Below is a small trained network, with its code and all its weights. Each question gives an input and a class and asks what happens when units are switched off, that is, made to give their printed mean instead of their output.

import numpy as np


def w(rows, s, z=0):
    codes = np.array(rows[::2]) - 128.0
    scale = np.full(codes.shape[1], s)
    scale[-1] = z or s
    return codes * scale


def norm(h):
    return h / np.sqrt((h * h).mean(-1, keepdims=True) + 1e-5)


def f(y):
    return y / 2 * (1 + np.tanh(0.7978845608 * (y + 0.044715 * y**3)))


def log_softmax(a):
    a = a - a.max(-1, keepdims=True)
    return a - np.log(np.exp(a).sum(-1, keepdims=True))


def net(x, mask):
    res = np.array(x, float).reshape(1, 5) / 4 @ E
    u = 0
    for l in range(3):
        y = f(norm(res) @ A[l][:, :-1].T + A[l][:, -1])
        res = res + np.where(mask[u : u + 5], y, B[l][:, -1]) @ B[l][:, :-1]
        u += 5
    return log_softmax(norm(res)[-1] @ U[:, :-1].T + U[:, -1])


A, B = {}, {}
E = w([
[43,134,42,75,165],'x0',
[243,254,128,21,170],'x1',
[181,142,127,139,251],'x2',
[136,160,29,159,92],'x3',
[132,124,130,124,129],'x4',
],0.0059)
A[0] = w([
[157,129,92,180,255,238],'0.n0',
[56,152,204,98,141,250],'0.n1',
[75,74,45,26,128,144],'0.n2',
[64,13,141,164,78,118],'0.n3',
[135,87,220,183,223,136],'0.n4',
],0.0096,0.0013)
B[0] = w([
[118,74,119,167,25,210],'0.n0',
[255,127,46,105,81,178],'0.n1',
[210,203,119,224,67,206],'0.n2',
[113,128,21,143,255,254],'0.n3',
[83,100,50,127,121,207],'0.n4',
],0.0073,0.0061)
A[1] = w([
[155,130,62,128,69,254],'1.n0',
[166,247,152,79,164,68],'1.n1',
[169,85,74,129,168,67],'1.n2',
[141,134,144,120,157,137],'1.n3',
[177,111,169,107,195,216],'1.n4',
],0.011,0.0013)
B[1] = w([
[242,2,148,74,83,254],'1.n0',
[130,141,46,151,248,217],'1.n1',
[186,132,148,65,97,203],'1.n2',
[154,53,108,155,88,125],'1.n3',
[165,113,17,90,62,147],'1.n4',
],0.0097,0.0074)
A[2] = w([
[131,67,14,135,121,42],'2.n0',
[174,115,99,94,5,254],'2.n1',
[213,74,127,110,66,210],'2.n2',
[168,41,112,134,238,27],'2.n3',
[167,254,138,27,139,80],'2.n4',
],0.0074,0.0011)
B[2] = w([
[155,168,164,69,136,252],'2.n0',
[166,104,186,101,120,223],'2.n1',
[192,122,182,188,19,254],'2.n2',
[159,168,144,159,95,219],'2.n3',
[13,147,78,159,181,148],'2.n4',
],0.011,0.0078)
U = w([
[85,140,41,154,201,218],'0',
[119,106,144,120,82,153],'1',
[149,98,153,130,163,169],'2',
[136,177,141,168,96,146],'3',
[121,119,138,83,118,166],'4',
[68,180,178,147,144,22],'5',
[7,166,182,100,160,4],'6',
],0.014,0.0039)

Each question gives the input, the list of numbers given to net, and the class t.
The units are the neurons (one row each of A and B). Each row of codes is followed by its name. A weight is (code - 128) times the scale printed after its matrix; where a second scale follows, it is the last column's (A, B and U).
mask holds one flag per neuron, layer by layer. A switched-off neuron (its flag False) gives its mean, the last column of its row in B, instead of its output. The means were averaged over made-up inputs and are rounded, as every weight is.
A unit's drop is (log p(t) with every unit on - log p(t) with that unit switched off) / (log p(t) with every unit on - log p(t) with every unit switched off).
The circuit of an input: a set's keep is (log p(t) with only the set's units on - log p(t) with every unit switched off) / (log p(t) with every unit on - log p(t) with every unit switched off). Starting from the 12 units with the biggest drops (on a tie, the unit counted first), units are removed one at a time, each time the one whose removal leaves the highest keep (on an exact tie, the one counted first), for as long as the keep stays at least 0.8.
circuit, biggest first: the units of the circuit, biggest drop first
top k neurons: the k neurons with the biggest drops, biggest first
top k neurons in layer l: the k neurons of layer l with the biggest drops, biggest first
drop when u is switched off: that unit's drop, to one decimal
input [1,4,-3,-4,-4], class 0: top 3 neurons => 1.n1, 0.n0, 0.n4
input [2,7,5,5,7], class 0: top 4 neurons => 1.n1, 0.n1, 0.n4, 2.n2
input [5,-8,-5,8,4], class 0: top 2 neurons in layer 0 => 0.n3, 0.n1
input [1,7,-6,-1,4], class 0: circuit, biggest first => 1.n1, 0.n0, 2.n4
input [0,1,8,1,-2], class 1: circuit, biggest first => 0.n0, 1.n1
input [-3,7,6,7,0], class 0: top 3 neurons in layer 0 => 0.n1, 0.n4, 0.n2
input [-5,7,-6,0,-4], class 0: top 2 neurons in layer 1 => 1.n1, 1.n0
input [3,-6,2,-1,-3], class 0: circuit, biggest first => 0.n3
input [-5,8,-8,2,-4], class 0: top 2 neurons => 1.n1, 0.n0
input [3,-8,1,-4,5], class 0: top 3 neurons => 0.n3, 1.n0, 2.n2
input [-2,8,1,-3,6], class 0: top 2 neurons => 1.n1, 1.n0
input [6,-8,3,4,4], class 0: top 2 neurons in layer 0 => 0.n3, 0.n1
input [-3,-7,1,-1,5], class 0: top 3 neurons => 0.n3, 1.n0, 2.n2
input [2,-2,8,-6,-8], class 1: drop when 0.n4 is switched off => 0.1
input [-3,2,8,0,-6], class 1: drop when 0.n0 is switched off => 0.4
